Here is a tiny trained network, its code and every weight. The questions are about switching its units off for an input and a class, where a switched-off unit gives its printed mean instead of its output.

import numpy as np


def w(rows, s, z=0):
    codes = np.array(rows[::2]) - 128.0
    scale = np.full(codes.shape[1], s)
    scale[-1] = z or s
    return codes * scale


def f(y):
    return y / 2 * (1 + np.tanh(0.7978845608 * (y + 0.044715 * y**3)))


def log_softmax(a):
    a = a - a.max(-1, keepdims=True)
    return a - np.log(np.exp(a).sum(-1, keepdims=True))


def net(x, mask):
    res = np.array(x, float).reshape(1, 4) / 4 @ E
    y = f(res @ A[0][:, :-1].T + A[0][:, -1])
    res = res + np.where(mask, y, B[0][:, -1]) @ B[0][:, :-1]
    return log_softmax(res[-1] @ U[:, :-1].T + U[:, -1])


A, B = {}, {}
E = w([
[2,180,64,190,239],'x0',
[188,223,204,91,223],'x1',
[1,126,196,50,111],'x2',
[115,221,28,64,89],'x3',
],0.0076)
A[0] = w([
[14,153,210,79,99,121],'neuron 1',
[188,121,137,96,79,71],'neuron 2',
[120,52,163,196,117,67],'neuron 3',
[175,140,185,52,57,114],'neuron 4',
[12,162,57,123,177,173],'neuron 5',
[106,178,120,147,195,13],'neuron 6',
[130,238,54,61,59,115],'neuron 7',
[165,103,196,48,78,101],'neuron 8',
[187,125,168,97,60,130],'neuron 9',
[173,177,182,102,203,65],'neuron 10',
[180,206,174,141,159,40],'neuron 11',
[87,63,65,168,55,79],'neuron 12',
[155,210,156,44,172,166],'neuron 13',
[69,73,72,188,17,38],'neuron 14',
[154,225,183,76,178,36],'neuron 15',
[104,117,147,218,152,59],'neuron 16',
[191,227,193,90,151,1],'neuron 17',
[175,128,65,187,159,75],'neuron 18',
[102,60,39,146,87,54],'neuron 19',
[123,102,254,193,113,165],'neuron 20',
[121,75,208,175,153,203],'neuron 21',
[185,127,144,134,37,88],'neuron 22',
[54,120,113,158,228,113],'neuron 23',
[180,96,164,97,28,64],'neuron 24',
[233,140,57,204,177,129],'neuron 25',
[89,107,64,154,212,73],'neuron 26',
[50,121,178,34,132,118],'neuron 27',
[163,189,51,39,98,113],'neuron 28',
[100,134,31,122,60,45],'neuron 29',
[118,225,71,65,65,157],'neuron 30',
],0.01,0.0046)
B[0] = w([
[234,113,2,77,193,237],'neuron 1',
[95,207,91,129,173,177],'neuron 2',
[137,134,208,163,199,176],'neuron 3',
[116,228,52,175,111,228],'neuron 4',
[151,201,106,170,131,254],'neuron 5',
[50,192,128,148,131,168],'neuron 6',
[222,49,232,210,90,217],'neuron 7',
[120,227,90,180,101,226],'neuron 8',
[74,171,87,147,51,213],'neuron 9',
[48,122,207,76,199,203],'neuron 10',
[99,154,187,61,206,179],'neuron 11',
[73,116,189,54,224,190],'neuron 12',
[105,66,201,92,171,227],'neuron 13',
[8,90,194,55,237,198],'neuron 14',
[40,159,180,67,198,205],'neuron 15',
[160,198,170,155,163,159],'neuron 16',
[24,196,166,88,177,199],'neuron 17',
[175,176,39,66,219,170],'neuron 18',
[93,154,176,89,212,176],'neuron 19',
[242,109,170,181,129,235],'neuron 20',
[215,55,209,157,70,228],'neuron 21',
[99,198,93,129,156,191],'neuron 22',
[121,209,103,187,111,223],'neuron 23',
[100,234,119,140,143,213],'neuron 24',
[225,96,64,58,207,226],'neuron 25',
[94,193,96,189,43,191],'neuron 26',
[228,113,60,66,220,218],'neuron 27',
[225,124,161,164,138,197],'neuron 28',
[102,133,224,122,188,173],'neuron 29',
[223,62,195,200,44,215],'neuron 30',
],0.008,0.009)
U = w([
[86,247,114,199,144,92],'0',
[65,136,218,59,177,131],'1',
[179,125,216,183,146,173],'2',
[190,136,62,37,179,179],'3',
[169,115,141,141,135,194],'4',
[94,73,87,119,90,2],'5',
[92,52,82,102,67,2],'6',
],0.013,0.0073)

Each question gives the input, the list of numbers given to net, and the class t.
The units are the neurons (one row each of A and B). Each row of codes is followed by its name. A weight is (code - 128) times the scale printed after its matrix; where a second scale follows, it is the last column's (A, B and U).
mask holds one flag per neuron, in row order. A switched-off neuron (its flag False) gives its mean, the last column of its row in B, instead of its output. The means were averaged over made-up inputs and are rounded, as every weight is.
A unit's drop is (log p(t) with every unit on - log p(t) with that unit switched off) / (log p(t) with every unit on - log p(t) with every unit switched off).
The circuit of an input: a set's keep is (log p(t) with only the set's units on - log p(t) with every unit switched off) / (log p(t) with every unit on - log p(t) with every unit switched off). Starting from the 12 units with the biggest drops (on a tie, the unit counted first), units are removed one at a time, each time the one whose removal leaves the highest keep (on an exact tie, the one counted first), for as long as the keep stays at least 0.8.
circuit, biggest first: the units of the circuit, biggest drop first
most important unit: the unit with the biggest drop
k most important neurons: the k neurons with the biggest drops, biggest first
drop of u: that unit's drop, to one decimal
input [4,-1,-3,5], class 2: circuit, biggest first	[neuron 7; neuron 30]
input [7,-7,5,8], class 2: 3 most important neurons	[neuron 7; neuron 30; neuron 5]
input [-4,2,-7,1], class 3: circuit, biggest first	[neuron 25]
input [-3,6,-4,-6], class 1: 2 most important neurons	[neuron 10; neuron 17]
input [-5,-2,3,7], class 2: 2 most important neurons	[neuron 7; neuron 30]
input [-5,-1,-6,-2], class 3: 4 most important neurons	[neuron 25; neuron 23; neuron 26; neuron 5]
input [-7,-8,-6,1], class 1: 3 most important neurons	[neuron 14; neuron 12; neuron 19]
input [-3,5,4,7], class 2: 3 most important neurons	[neuron 7; neuron 30; neuron 28]
input [1,-4,7,-5], class 3: 2 most important neurons	[neuron 1; neuron 27]
input [-6,4,-4,7], class 2: 4 most important neurons	[neuron 7; neuron 30; neuron 28; neuron 13]
input [5,-1,7,1], class 3: 2 most important neurons	[neuron 1; neuron 27]
input [1,-8,7,7], class 1: 2 most important neurons	[neuron 14; neuron 12]
input [-6,-7,2,6], class 1: 3 most important neurons	[neuron 14; neuron 12; neuron 29]
input [0,-1,3,3], class 4: most important unit	neuron 25
input [0,-5,8,-1], class 3: drop of neuron 1	0.4
input [6,7,-7,6], class 1: drop of neuron 13	0.3
input [2,2,1,3], class 4: drop of neuron 20	0.2
